Below are the code and all the weights of a small trained network. Each question names an input and a target symbol and asks about switching units off, where a switched-off unit gives its printed mean instead of its output.

import numpy as np


def w(rows, s, z=0):
    codes = np.array(rows[::2]) - 128.0
    scale = np.full(codes.shape[1], s)
    scale[-1] = z or s
    return codes * scale


def f(y):
    return y / 2 * (1 + np.tanh(0.7978845608 * (y + 0.044715 * y**3)))


def softmax(a):
    e = np.exp(a - a.max(-1, keepdims=True))
    return e / e.sum(-1, keepdims=True)


def log_softmax(a):
    a = a - a.max(-1, keepdims=True)
    return a - np.log(np.exp(a).sum(-1, keepdims=True))


def net(x, mask):
    ids = ['αβγδζηθλμξπστφψω'.index(c) for c in x.split()]
    T = len(ids)
    res = E[ids] + P[:T]
    q, k, v = (res @ M[0].T for M in (Q, K, V))
    z = softmax(np.where(np.tri(T) > 0, q @ k.T / 2**0.5, -1e9)) @ v
    res = res + np.where(mask[0], z, O[0][:, -1]) @ O[0][:, :-1]
    y = f(res @ A[0][:, :-1].T + A[0][:, -1])
    res = res + np.where(mask[1:25], y, B[0][:, -1]) @ B[0][:, :-1]
    return log_softmax(res[-1] @ U[:, :-1].T + U[:, -1])


Q, K, V, O, A, B = {}, {}, {}, {}, {}, {}
E = w([
[128,162,126],'α',
[176,214,175],'β',
[151,140,64],'γ',
[83,122,104],'δ',
[156,165,92],'ζ',
[99,151,161],'η',
[165,178,115],'θ',
[109,142,119],'λ',
[144,148,78],'μ',
[143,191,173],'ξ',
[123,153,121],'π',
[202,209,144],'σ',
[83,137,138],'τ',
[135,188,178],'φ',
[84,103,52],'ψ',
[41,4,46],'ω',
],0.015)
P = w([
[105,115,145],'0',
[151,199,74],'1',
[42,159,99],'2',
[136,59,186],'3',
[202,131,54],'4',
[87,205,162],'5',
[72,41,203],'6',
[151,91,119],'7',
[79,251,35],'8',
[139,123,201],'9',
[196,51,101],'10',
[115,117,162],'11',
],0.014)
Q[0] = w([
[141,54,203],'H0',
[254,10,127],'H0',
],0.0093)
K[0] = w([
[204,125,96],'H0',
[68,248,59],'H0',
],0.012)
V[0] = w([
[135,73,4],'H0',
[215,144,132],'H0',
],0.017)
O[0] = w([
[30,196,128,3],'H0',
[178,167,5,29],'H0',
],0.017,0.0011)
A[0] = w([
[166,215,64,253],'N0',
[244,191,27,137],'N1',
[92,71,117,129],'N2',
[60,208,19,213],'N3',
[145,177,193,233],'N4',
[65,171,95,122],'N5',
[129,2,117,14],'N6',
[197,217,94,207],'N7',
[77,77,239,249],'N8',
[165,189,162,203],'N9',
[62,23,175,53],'N10',
[96,113,176,212],'N11',
[205,54,47,36],'N12',
[206,207,185,197],'N13',
[136,141,222,223],'N14',
[117,134,162,204],'N15',
[137,94,4,247],'N16',
[209,138,155,96],'N17',
[65,37,98,28],'N18',
[150,22,140,131],'N19',
[73,50,100,22],'N20',
[156,132,180,93],'N21',
[112,143,196,178],'N22',
[165,127,116,81],'N23',
],0.0085,0.0032)
B[0] = w([
[77,129,168,197],'N0',
[86,84,131,247],'N1',
[164,149,65,135],'N2',
[132,126,181,193],'N3',
[84,127,55,173],'N4',
[255,234,129,169],'N5',
[143,235,136,147],'N6',
[55,110,139,198],'N7',
[194,107,72,212],'N8',
[91,135,91,161],'N9',
[176,177,126,164],'N10',
[168,81,61,170],'N11',
[90,126,174,212],'N12',
[116,125,98,183],'N13',
[186,92,67,182],'N14',
[152,130,107,154],'N15',
[73,119,156,201],'N16',
[91,120,190,175],'N17',
[167,155,57,137],'N18',
[177,221,158,162],'N19',
[121,203,92,133],'N20',
[166,123,114,138],'N21',
[113,20,46,173],'N22',
[114,89,185,147],'N23',
],0.0054,0.013)
U = w([
[112,197,142,145],'α',
[96,222,165,128],'β',
[176,147,203,126],'γ',
[156,117,81,106],'δ',
[30,73,124,149],'ζ',
[205,98,80,115],'η',
[144,111,101,143],'θ',
[67,128,125,61],'λ',
[140,91,28,155],'μ',
[193,158,215,115],'ξ',
[152,123,111,194],'π',
[87,170,145,79],'σ',
[125,83,184,98],'τ',
[118,167,1,158],'φ',
[161,169,102,2],'ψ',
[231,163,137,92],'ω',
],0.0092,0.0058)

Each question gives the input, a string of symbols that net reads in full, and the target symbol t.
The units are the heads (2 rows each of Q, K, V and O) and the neurons (one row each of A and B). Each row of codes is followed by its name. A weight is (code - 128) times the scale printed after its matrix; where a second scale follows, it is the last column's (O, A, B and U).
mask holds one flag per unit, heads first, then neurons. A switched-off unit (its flag False) gives its mean, the last column of its rows in O or B, instead of its output. The means were averaged over made-up inputs and are rounded, as every weight is.
A unit's drop is (log p(t) with every unit on - log p(t) with that unit switched off) / (log p(t) with every unit on - log p(t) with every unit switched off).
The circuit of an input: a set's keep is (log p(t) with only the set's units on - log p(t) with every unit switched off) / (log p(t) with every unit on - log p(t) with every unit switched off). Starting from the 12 units with the biggest drops (on a tie, the unit counted first), units are removed one at a time, each time the one whose removal leaves the highest keep (on an exact tie, the one counted first), for as long as the keep stays at least 0.8.
circuit, biggest first: the units of the circuit, biggest drop first
k most important neurons: the k neurons with the biggest drops, biggest first
drop of u: that unit's drop, to one decimal
input ψ π γ σ ζ, target β: circuit, biggest first => H0
input γ ζ β π δ ζ β γ θ θ γ ω, target φ: circuit, biggest first => N18, H0
input ψ η β β γ μ ξ θ γ τ δ, target β: circuit, biggest first => H0, N5
input ψ ψ τ σ δ ξ γ ξ δ τ σ, target μ: 2 most important neurons => N22, N8
input σ φ ω σ γ θ, target ζ: 2 most important neurons => N1, N7
input γ η φ σ γ α, target ζ: 2 most important neurons => N1, N7
input γ σ φ β μ θ β σ γ, target τ: 2 most important neurons => N1, N12
input λ λ ζ ψ ψ ζ, target φ: 3 most important neurons => N22, N4, N8
input ψ γ α, target φ: 2 most important neurons => N8, N22
input γ ω ψ γ ω ψ φ σ, target φ: 2 most important neurons => N4, N8
input δ σ τ μ ξ μ σ δ σ, target ζ: 2 most important neurons => N1, N7
input δ π μ α θ ξ β σ γ σ σ σ, target ζ: 3 most important neurons => N1, N7, N5
input γ δ β, target β: 2 most important neurons => N5, N3
input σ η ω σ φ, target φ: most important neuron => N4
input τ φ φ ω φ β, target φ: drop of N5 => 0.1
input ψ γ π σ η δ ψ δ γ ψ γ, target β: drop of H0 => 0.5
input δ ζ δ ω γ τ, target φ: drop of H0 => 0.5
